Table B holds the same points as the rows below and some others, measured another way and shuffled. Each row below is followed by which row of B it is.
B:
0: [  54  120 -189 -121   40  168 -169  -42  387  324  -24   50   35   -1
   83 -149   -5  -48  266   40  -63  -62  -34  -12 -141 -118    1 -104
  -71   53 -180  116  295 -119  -29 -127  -34   79  -71 -138   52]
1: [  97 -204  125  245 -138  385   47 -116 -256 -184  -33    4 -211    9
  -41  -15  204   24  121 -318 -388  270   -2  288  -25 -134  -30  328
 -233  126  -65  192  185 -246  -72  158  129  129 -280   13   -7]
2: [  12  128 -229 -206  -25  209 -419 -125  512  267   55  -60 -184 -130
 -116 -286  -39  -75  266  131  -63   79  -15   72 -421  -29 -140  -87
   11   73  -52   97  209  -17   -7 -151  -61  168 -201 -238   44]
3: [ 115 -185  123  218 -135  113  255  -16 -284 -234 -112   67   39   99
  104  -12  100   89 -121 -171 -177   32 -162  107  173 -194   37  309
   40   57  122   93   48 -103 -107   52  112   16  -30  -23  -15]
4: [  73   11  -45  -47  151  -44   48  297  -40  257 -130   95   81   28
  -22  -57 -160  -89  -82  127  288 -136 -120   -1  113  -19   90  -42
   42  -87  158    7   77  178  136  -85  357  -55  188  -34   69]
5: [  -9    9  -69 -133  -71  -63 -393   85  213 -125   24 -165 -284 -238
 -352 -403 -184  -33 -214  327  248  149 -123  213 -401  120 -166   99
  414    1  532  -95 -198  351   94 -107   47  188 -113 -218  -47]
6: [ 142  -85 -178 -184  -57  402 -380   12  212  161  215 -140 -128  -18
 -101 -178  -21  -13  172  177 -111  -23    1 -225 -275 -266 -123 -107
  -75 -139  -47  301  383  -21 -149 -172  120  200 -203 -396   23]
7: [  -4 -128  -39 -128 -162  -18 -326   68   23 -216   53 -185 -395 -243
 -438 -341 -218  -43 -321  337  211  156 -186  128 -427   86 -279  192
  458  -64  685  -47 -289  471   64 -108  310  101  -84 -359    2]
8: [ 113 -278   54   70 -265  199    5  -74 -226 -342   73  -89 -150   12
  -89 -117   24  117 -197   30 -186   51 -190  -52 -100 -254 -170  296
  196  -52  336  164   -2   76 -179  -48  189   77 -130 -316  -19]
9: [  -3  251 -199 -174  222   59 -335  134  483  496  -87   36  -46 -121
  -92 -237 -117 -162  269  125  208   37   49  203 -219  128   57 -205
  -88   75 -113  -19  218    8  191  -91    9  122  -39   30   50]
10: [  82 -199  -60  -90 -227  100  -97  -34  -44 -200   88 -107 -166  -38
 -152 -176 -105   57 -218  219  -20  -38 -245 -152 -214 -199 -225  174
  327 -103  437  116  -66  253 -130 -164  268   25  -44 -446   23]
11: [  45  155  -33   41  255 -152  285  275   40  428 -312  271  288  118
  205   47 -100 -106   53  -53  268 -190 -121  110  321   21  257  -69
  -91   52  -91  -69  135  -13  192  -28  243 -147  282  200  105]
12: [ -27  150 -253 -216  -37  129 -326 -160  522  310  -13   -8 -181 -149
  -98 -247  -77  -94  246  122  -29   45  -85   70 -415   10 -169  -66
   69   95    5   32  108   45   21 -163   38   57 -135 -260   94]
13: [  51  -47  -28   67 -263  -45  241 -282  124 -243 -119   86  143   92
  260 -124   92  181  -84  -73 -253  -97 -305   -8   31 -256  -66  264
  292  144  115   23  -31 -110 -222 -104 -189  -25  -11 -191  -16]
14: [ 157 -122  -30  -43  -38  144  -71  146  -41  -33   76  -60   73   79
    8 -135  -41   60 -102  162   34 -129 -103 -169   34 -251   17    8
  100 -137  143  178  196   52 -118 -119  112  119  -11 -229  -25]
15: [ -12  258 -300 -198   16  112 -181 -242  684  476  -83  116   69  -21
  183 -184   12  -53  417   11 -140  -81  -81    5 -253  -80  -50 -161
  -56  167 -310   63  293 -179  -36 -187 -170   23  -72 -162   99]
16: [  94   -2  -63  -16   83  123   37  141   12  257  -86   97   53   64
   51  -18  -47  -72   95    5   56  -84  -81  -20   65 -114   56  -24
 -100  -26  -34  109  207   -6   45  -64  279  -31   63  -68   94]
17: [  72   -1  122  210  127  -32  214  235 -190   59 -256  146   92   56
   61  -19    6  -36  -50 -153  120   65  -52  326  265   42  210  153
  -86   97   41  -44   51  -60  153  117  144   13   71  276    0]
18: [   7  166 -130 -145  216 -181  -83  306  226  394 -172   93   81  -47
  -67 -164 -239 -138  -47  238  440 -130 -113   83   -9  116   97 -155
  148  -26  182 -108   12  251  223 -130  242  -39  212   -4   79]
19: [ 118  -60 -138 -134   19  304 -231   95  100  242  109  -45  -86    8
  -79  -99  -57  -61  141  126  -15  -52  -27 -165 -149 -186  -61  -89
  -99 -117  -21  227  318   25  -52 -131  275   85  -81 -285   74]
20: [ -26  241  -46   55  322 -136  160  240  141  545 -378  286  124    4
   87    3  -93 -203  180 -125  267  -16  -32  364  186  211  244  -62
 -190  156 -152 -136  102  -32  325   49  239 -121  197  338  130]
21: [  22   19   28  182 -139   11  249 -246  101  -91 -229  164   85   60
  237  -69  152   85   93 -263 -273   58 -173  266   66  -98   37  271
   37  261  -83  -15   36 -258  -78   33 -179    1  -67   77    3]
22: [   3  -14  124  177   42    8  -65  135 -102  -99 -185    9 -207 -130
 -211 -190  -14  -71  -90  -83   92  278  -15  516  -69  185   52  242
   36  150  245  -95 -103   60  191  144   95  135 -107  191  -41]
23: [  79   89 -163 -105   30  -14  136   15  249  312 -113  157  275  132
  256  -46  -55   21   87   72   35 -286 -203 -194  113 -220   59  -94
   63   -5  -89   72  211  -47  -69 -195   74  -94  164 -163   85]
24: [ 237 -197  -32  -94  147  225  -63  514 -309  212  124  -60  124  146
  -78   11 -169  -50 -152  271  290 -251  -42 -381  216 -285  106 -167
  -75 -375  163  279  343  193  -14 -141  557   37  150 -247   51]
25: [  93  -13   20   81   67  168  -59  126   -2   87  -71   24  -16    5
  -23 -112   23  -30   72  -59   -6   78    7  187   30  -45   91   52
 -110   38  -36   83  200  -97   49   31   52  139  -95   70  -19]
26: [-139  375 -324 -308  121  -65 -508  -95  830  533 -116   23 -248 -295
 -208 -392 -182 -207  311  223  210  127  -27  317 -572  289 -134 -188
  127  200   27 -160    4  152  241 -168  -73   91  -96 -104   95]
27: [  83 -161  -69   -8 -226  438 -229 -252   85  -97  133  -99 -281  -54
  -95 -145  119   31  187  -76 -397  172  -44   23 -320 -219 -217  180
  -77   52  -22  261  228 -145 -182  -44   63  161 -332 -322   18]
28: [ 89   6 -12  55  68 124  -4 112  29 141 -86  56  53  43  45 -80  15 -24
  82 -44   0   9 -27 117  64 -80 106  27 -95  29 -57  80 212 -99  32  -7
  63  86 -29  44  12]
29: [  28    1 -157 -227   61  130 -459  201  192  208   93 -136 -297 -196
 -374 -266 -224 -142  -19  333  268   76  -26   35 -382   70 -146  -93
  137 -122  321   54   44  339  132 -130  346  121  -73 -277   54]
30: [   4  248  -93   31  187   24  -12    8  373  403 -246  189  112    2
  156 -116   48  -96  322 -165    0   45   25  337   24   82  182  -62
 -199  234 -316  -47  234 -244  143   21 -141   61  -24  248   40]
31: [  54   16 -140 -127  -38  -30   25   20  181  160  -62   72   86   34
   70 -114 -118    0  -33  156   83 -187 -222 -143  -43 -154  -54  -10
  193  -34  153   45   59  130  -38 -191  181  -74  111 -261   82]
32: [ 104 -223  142  185 -148  141   84   47 -319 -304  -48  -28 -131    6
  -91  -85   37   60 -191  -76  -93  131 -126  168   35 -114  -30  316
   94   13  283   86  -29   28  -48   67  187   87 -101  -66  -35]
33: [-134  393  -73   73  159 -315  119 -116  527  333 -469  287  108 -101
  169 -194    0 -107  217 -196  111  106 -101  629  -22  310  168   72
   62  433 -124 -314 -111 -137  268   44 -281  -34   65  394   47]
34: [   4  104 -101  -43  -69  -64    0 -128  318   69 -140   81   61  -18
  103 -193  -14   37   42   22  -36  -44 -182  114 -101  -52  -24   77
  186  140   64  -37   19  -29  -30 -107 -129   28   -5  -89   20]
35: [ -13  233 -145 -146  141 -282   -7  167  382  322 -215  127  199  -18
   78 -210 -197  -53  -50  223  359 -190 -187   76    8   73  101 -122
  261   58  155 -159  -35  172  149 -172    2  -42  221    1   51]
36: [ 102  -80  -15   -2 -133 -137  239   29   -4 -143  -91   69  254  140
  201 -101  -62  144 -254  133   58 -261 -311 -182  171 -259   16  125
  354  -44  262   26  -21   90 -149 -169   16  -51  167 -213   -4]
37: [  -1  -73  -31   71 -342   39  119 -413  152 -299  -94   43  -72  -17
  124 -169  119  150  -22 -118 -363   66 -275  121 -173 -184 -183  356
  273  217  154   20  -96 -108 -206  -62 -169   20 -143 -231   -6]
38: [ 161 -217    5   26 -265   32  228  -65 -133 -319   36    0  206  179
  207  -78   22  216 -268  101 -135 -246 -320 -307  145 -423  -62  197
  332  -94  267  165   50   28 -302 -177   26   -1   65 -364  -32]
39: [ -28  254 -175 -136  132 -217   25   54  440  383 -236  174  174  -19
  122 -173 -142  -74   78  115  241 -160 -167  107  -27   67   80 -107
  165  119   18 -137   22   69  131 -148  -14  -67  180    9   81]
40: [ 114 -191  231  311  -13   12  355  208 -483 -232 -212  108   63  104
   52   36   56   42 -241 -195    0   56 -126  254  342  -75  164  333
   -5   39  199   20  -25  -37   45  148  239    4   56  183  -25]
41: [  27  -58   73  210 -145  177   84 -219   -2 -159 -141   69 -134  -20
   48  -96  170   45  112 -288 -333  232  -82  367  -63  -53  -21  323
  -59  241  -36   46   55 -230  -50  107  -88   92 -220   65  -18]
42: [ 155 -102  -78 -108   50  282 -289  238   -2  136  141 -115  -75    6
 -152 -147  -82  -42   14  198   90  -36   15 -136 -100 -172  -16  -94
  -45 -181   92  220  292   84  -31 -110  243  179  -86 -239    1]
43: [   2   18  -38   21   -8   79  -61  -13   84  112 -128   48 -169  -85
  -99 -129  -35  -78   73  -45  -12  127  -89  240 -148   52  -50  126
   -1  116   95    2   19   36   92   -1  187   18  -65  -26   62]
44: [  55 -135   95  223 -261  -59  475 -237 -157 -311 -222  167  148  137
  279    3  119  164 -159 -222 -270  -58 -332   87  198 -230  -16  402
  215  164  157    3 -109 -119 -169   -4   -8 -114   49  -67   12]
45: [  75  -18  194  338   89  -97  522  130 -297   -6 -380  274  247  165
  268   95   98   18  -62 -339  -15   -7 -141  343  479  -27  288  268
 -102  185  -62  -64   31 -205   98  160   92  -88  151  381   13]
46: [ 102 -164    5   91 -261  107  222 -203  -86 -235  -45   55   68  120
  180  -37   95  151  -81  -95 -288  -75 -266  -89   56 -309  -89  273
  157   49  110  139   59  -94 -231  -76   43  -33  -39 -249   21]
47: [  87    8 -140 -134  -44   22  -76   41  221   93   11   -1  118   47
   73 -182  -85   48  -38  196   73 -181 -170 -169  -57 -201  -25  -42
  199  -59  117   90  134   73  -97 -199   20   44   44 -263   13]
48: [  43  -43  195  310   58 -101  397  146 -306  -64 -346  212   91   75
  105   36   48  -14 -113 -273   37   88 -122  418  332   58  208  301
  -44  172   93  -96  -68  -84  143  170  162  -57   99  326   13]
49: [-148  298  -23  163  118 -135  151 -182  334  326 -477  300 -116 -131
   68  -91   59 -167  309 -367  -60  273  -74  732  -87  342   87  204
 -140  470 -175 -258 -101 -177  304  159  -42  -84  -25  405  108]
50: [  28  -33  171  366   27  139  304  -41 -238  -17 -319  208  -52   39
   97   56  190  -43  145 -469 -234  258  -17  539  197   58  159  342
 -287  282 -164   -6   84 -304  116  251   98    3 -101  369   26]
51: [ -23  -21  133  194    2 -140  185   89 -170 -109 -285  121 -112  -73
  -94  -99  -50  -45 -179 -111  112  169 -155  456   52  165   46  309
  144  170  309 -154 -223  115  183  110  201  -36   47  179   17]
52: [ 225 -240  -89 -153 -146  197 -104  167  -89 -122  231 -144  122  137
   18 -132  -98  129 -228  345   46 -290 -190 -520   17 -458  -86  -41
  247 -318  284  293  232  161 -269 -262  209   92   38 -528  -23]
53: [ -70  241 -204  -48 -256 -188  219 -598  691   37 -263  220  213   38
  433 -203  117  147  204 -145 -341 -121 -349  111 -152 -149  -98  168
  312  388 -129 -108  -44 -250 -196 -179 -502  -96   -7 -147   39]
54: [ -12  161  -84  -26   39 -144   45  -14  300  162 -208  130  100  -18
   98 -180  -57  -16   26   20  101  -47 -164  195  -30   33   54   37
  159  147   65 -112   -8   15   78  -74  -76   -2   75   26   30]
55: [  31  -10  -51   96 -228  217   39 -386  227  -83  -81   65  -66    4
  164 -125  197   84  228 -238 -445  126 -126  178 -153 -174  -98  240
  -22  238 -149  111  155 -302 -169   -9 -204   77 -239 -105    6]
56: [  67   89 -125  -60   71   84   50   29  216  330 -108  130  159   82
  177  -50  -19  -35  175  -10   -3 -146  -96  -40   60 -137   77  -72
  -84   39 -161   88  261 -104   -8 -111   74  -20   65  -65   77]
57: [  54   81 -101  -85  159  188 -292  180  198  339  -18   -5 -119  -82
 -146 -166  -74 -136  184   75  118   83   70  162 -159   43   40 -107
 -152   -2  -51   79  245   10  138  -30  157  143  -94   -5   40]
58: [ 183 -212  136  250  -67  293  197   62 -331 -153  -43   47   66  159
  131   38  165   80    6 -233 -250   46  -36   72  245 -267  111  223
 -186   11  -82  218  272 -251 -122   90  104  103 -109   33  -34]
59: [ -24  198  -21  127   85  -25   85  -90  276  208 -295  191   43  -29
  144 -118   88  -54  236 -248  -82  138  -37  465   13  113  144  117
 -105  308 -207 -101   92 -246  132   81 -180   43  -65  279   23]
60: [  -3   64   86  147  143   54 -175  174    7   57 -191   22 -235 -163
 -240 -203  -11 -130   43 -109  122  330   80  596  -98  255   99  155
  -92  179  104  -98  -14    1  264  165   59  188 -149  287  -31]
61: [ 132  -80  148  331   37  307  302   -3 -241   46 -195  185  104  169
  240  117  258   12  241 -471 -338  126   40  298  326 -156  235  220
 -431  174 -379  174  363 -470  -25  206   19   68 -129  302   -3]
62: [ 210 -368  130  210 -224  379  246  -32 -486 -284   51    5   -7  187
   97  103  161  126  -85 -191 -363  -10 -146 -144  192 -417  -33  312
 -107  -83   49  315  234 -164 -257   30  308   21 -107 -217    2]
63: [  31   93  -75  -57  160 -126   59  245   81  303 -188  124  101    9
    2  -80 -176 -106  -56  122  310 -133 -139   64   80   46   96  -52
   94  -15  148  -61   26  170  169  -89  288  -84  203   12   89]
64: [  59 -176  133  151 -124  -27   73   99 -264 -336  -96  -35 -127  -46
 -145 -161  -43   54 -307   23   59  116 -174  222    5  -18  -32  318
  258   20  450  -36 -175  174   17   46  167   69  -28  -46  -54]
65: [  -6   60  -90   18   -2  284 -205 -147  238  226  -78   39 -252 -114
  -92 -129   75 -109  332 -170 -207  241   39  314 -274   46  -67   87
 -221  186 -164   86  204 -163   62   39   71  107 -240   -5   68]
66: [  62  -88  -77 -113    3  153 -251  184   -4   97   61  -90 -202  -96
 -259 -175 -153  -77  -72  225  166   28  -78  -22 -207  -36 -105    3
  102 -119  291  100   57  251   52 -102  370   70  -38 -262   58]
67: [ 111 -135  -65  -70   17  411 -357  144  -36  145  139 -125 -295  -87
 -284 -130  -40 -108  125   78  -33  148   71   22 -250  -89  -98   -9
 -175 -111   57  241  280   57   17  -29  357  175 -217 -222   39]
68: [ 183 -358   77   99 -155  684 -422   50 -337 -227  284 -266 -493  -90
 -388 -127  123  -19   79  -50 -311  354  141   86 -300 -196 -174  207
 -266 -122   96  395  326  -69 -115   95  330  333 -467 -265  -49]
69: [ 295 -368  234  344  -45  419  389  214 -680 -211    4   67  217  322
  239  211  215  125  -57 -301 -294  -70  -27 -120  527 -450  228  235
 -342 -131 -165  371  439 -334 -208  129  269   69  -49   45  -37]
70: [ 100 -202  -95  -66 -324  165   55 -234    9 -193   88  -35  -27   69
   78  -96    9  133 -100   93 -251 -138 -305 -294 -134 -368 -237  193
  269  -59  239  198   51   53 -290 -193  159  -34  -48 -515   52]
71: [  27  -22  -10  107 -101   -8  298 -134   -6   20 -214  179   77   78
  189    3   45   25   18 -168 -152  -40 -229  108   94 -117   -5  225
   54  145   25    3    8  -82  -38  -16  131 -124   59  -34   85]

[  23 -127   78   75   14  103   87  111  118 -101 -132  -95  100    0
  -39 -223   -4 -126 -260   38   60 -121  -14  -48  195 -202    4  117
   92  126 -109]	66
[-132 -164  150   26   -1   91  -52  110  135 -123  -85   72   64  -85
   56 -245    9  -18 -100   94   99    4   24   36 -164   78  -91   35
  -82  252   74]	19
[ 362  171   -7  -81  169  164  -96 -192  147   29 -161  -74 -214  -75
 -354  115  -45    6   42 -104  250  -76  100  118   86 -301   59  202
  379  -22  -15]	36
[ 105  -12 -102  -79   72  -83  224  -22 -168  -55 -162 -100  107  188
  153  -95   -4   92 -125   -2   79 -142  -69  -86  111   39 -122  123
 -151  -28  113]	17
[  43  154 -129 -163  104   19   30 -390  -81  391  -28  125 -135  109
 -273  449  315  -28  -83   -3  -92 -123  172   63   93  -71  135  -42
   76   61  -50]	46
[ 244  203 -286 -106   71  -63 -413 -743 -152  410  229   82 -179 -102
 -110  730   70 -113  409  -33 -431   93  274  -66  116 -114  183 -167
  435 -438  121]	53
[ -55  -84 -101   33  -40  -39  -39 -236  -89  165   86    5  110   24
   85  180  110 -199  -74   78 -339  -50   84 -153  225  -85   85 -106
   97  -94  -54]	12
[ 290    1 -236   35   26 -156 -224 -327 -308  -17  101 -161  132   59
  343  162 -241  -32  257   45 -283   50  -72 -302  257  -38  -59   50
  107 -549  200]	33
[  49 -129   26   83  -10   23 -162  -27   -2 -108    6  -49  110  -65
  160 -122 -126  -83   17   93  -83   27  -27 -130   68  -41  -56   56
   50  -88   65]	43
[  42 -108   92   54   16  102  -69   44  143 -140  -80  -44   39 -109
    8 -196  -79  -80  -53   28   68  -21   34   -8    8 -110  -37   78
  138   80   18]	32
[   7  124    8 -170  130  143  368  -97  133  274 -252   51 -140  143
 -502  165  392  -49 -426  -76  207 -297  162  199  156 -237  140   86
  105  400 -235]	52
[ 310   25   19  -59  145   27  -71   65   -3 -320 -215 -128  -19  -19
  135 -293 -301  217  162  -33  372    6 -104   13 -151   51 -243  276
   -9  -79  299]	11
[  68   70 -154  -42   18   13 -205 -477  -27  316  133   65  -79  -76
 -133  464  144 -188  115   -3 -352   -6  227  -50  167 -162  174 -144
  340 -166  -31]	37
[ 219  -99   52  204   -9  190  -36   10  186  -64  -49 -236   93  -79
 -205 -110  -86 -354 -286   10  -81 -143    4 -164  565 -589  184  163
  475 -121 -333]	7
[ 227  -94  -14   13   60  -59  -83   94  -87 -381 -130 -172  128  -13
  387 -365 -367  152  193   15  183   45 -148 -120  -85  122 -281  203
  -73 -194  336]	20
[ -50  -67  -36  -61   27  -45  133  -31  -70  -12  -98    3   93   88
  130  -70   57   30 -102   35   -9  -86   11  -35   -9   99  -89   15
 -130   86   99]	28
[ -12 -124  -75  -13  -13 -127  -93  -89 -143 -137   18  -13  155  -11
  412 -106 -142   50  183   61 -141   68  -17 -130 -115  235 -186  -41
 -127 -134  300]	30
[ 221  -11  -56  -42   90  -33  -13  -31  -86 -179 -133 -122   48   38
  173 -150 -183   99   83  -10  138  -28  -77  -70   12   21 -159  166
  -16 -134  204]	48
[ 245  -18   81   16  110  108    5  131   75 -244 -222 -138    1    8
  -26 -295 -180   70  -75   -5  335  -72 -102    0   47 -138 -124  283
   49   24   61]	4
[ 222  203 -176 -165  126    3  -60 -440  -78  286  -32   32 -168   40
 -224  435  139    3  103  -73  -58  -73  173   51   94 -126   98   12
  235 -121   47]	44
[ 278  -50  -43   90   55   26  -99  -37  -34 -169  -65 -203   90   -9
  106 -131 -223  -69    3   17   17  -32  -81 -161  257 -212  -52  185
  180 -246   34]	51
[ 248  -16  -64   12   43   18 -158 -144   47 -152  -30 -141   11 -131
   94  -55 -229  -60  184  -60  -33   25   58  -73   92 -149  -50   74
  312 -225  139]	54
[-253 -192  150   41  -39   93  -65   72  140   -7  -18  143   77  -89
   22 -155  128  -97 -157  134  -31   -2   71   33 -147   87  -26  -56
 -100  316    1]	6
[ 145  -37  103   65   45  211 -137  -46  291  -55  -66  -71  -68 -199
 -251  -72  -49 -190  -73  -35   65  -49  127   53  138 -347   98   87
  433   72 -128]	10
[-200 -193  107  -45   -1  -67 -234   75  -50 -213  -11  182   96  -85
  427 -267 -113  214  232  175   93  180  -37   16 -550  526 -307  -32
 -416  162  447]	61
[ 111   82  -76  -87   97   56  114 -197  -10  192 -113   -8  -61   91
 -225  187  177  -54 -173  -24   20 -157   87   23  185 -181   92   67
  125   58  -97]	47
[ 175   71  -65  -70   89   21 -183 -242  -33   46  -18   22  -82  -36
  -22  153  -37   40  163    7   14   27   74    5  -44  -11  -24   50
  117 -105  151]	71
[-155 -120   76  -11   15   49  262  120   38   11 -167   21  107  114
  -25 -180  184  -52 -364   67   79 -173   -4    4   66   -6  -30   53
 -161  318  -81]	42
[ 168  191 -187 -136  107   14  -71 -489  -78  374   18   57 -158   39
 -267  522  216  -79   51  -43 -170  -84  208   24  169 -168  166  -48
  266 -121  -41]	13
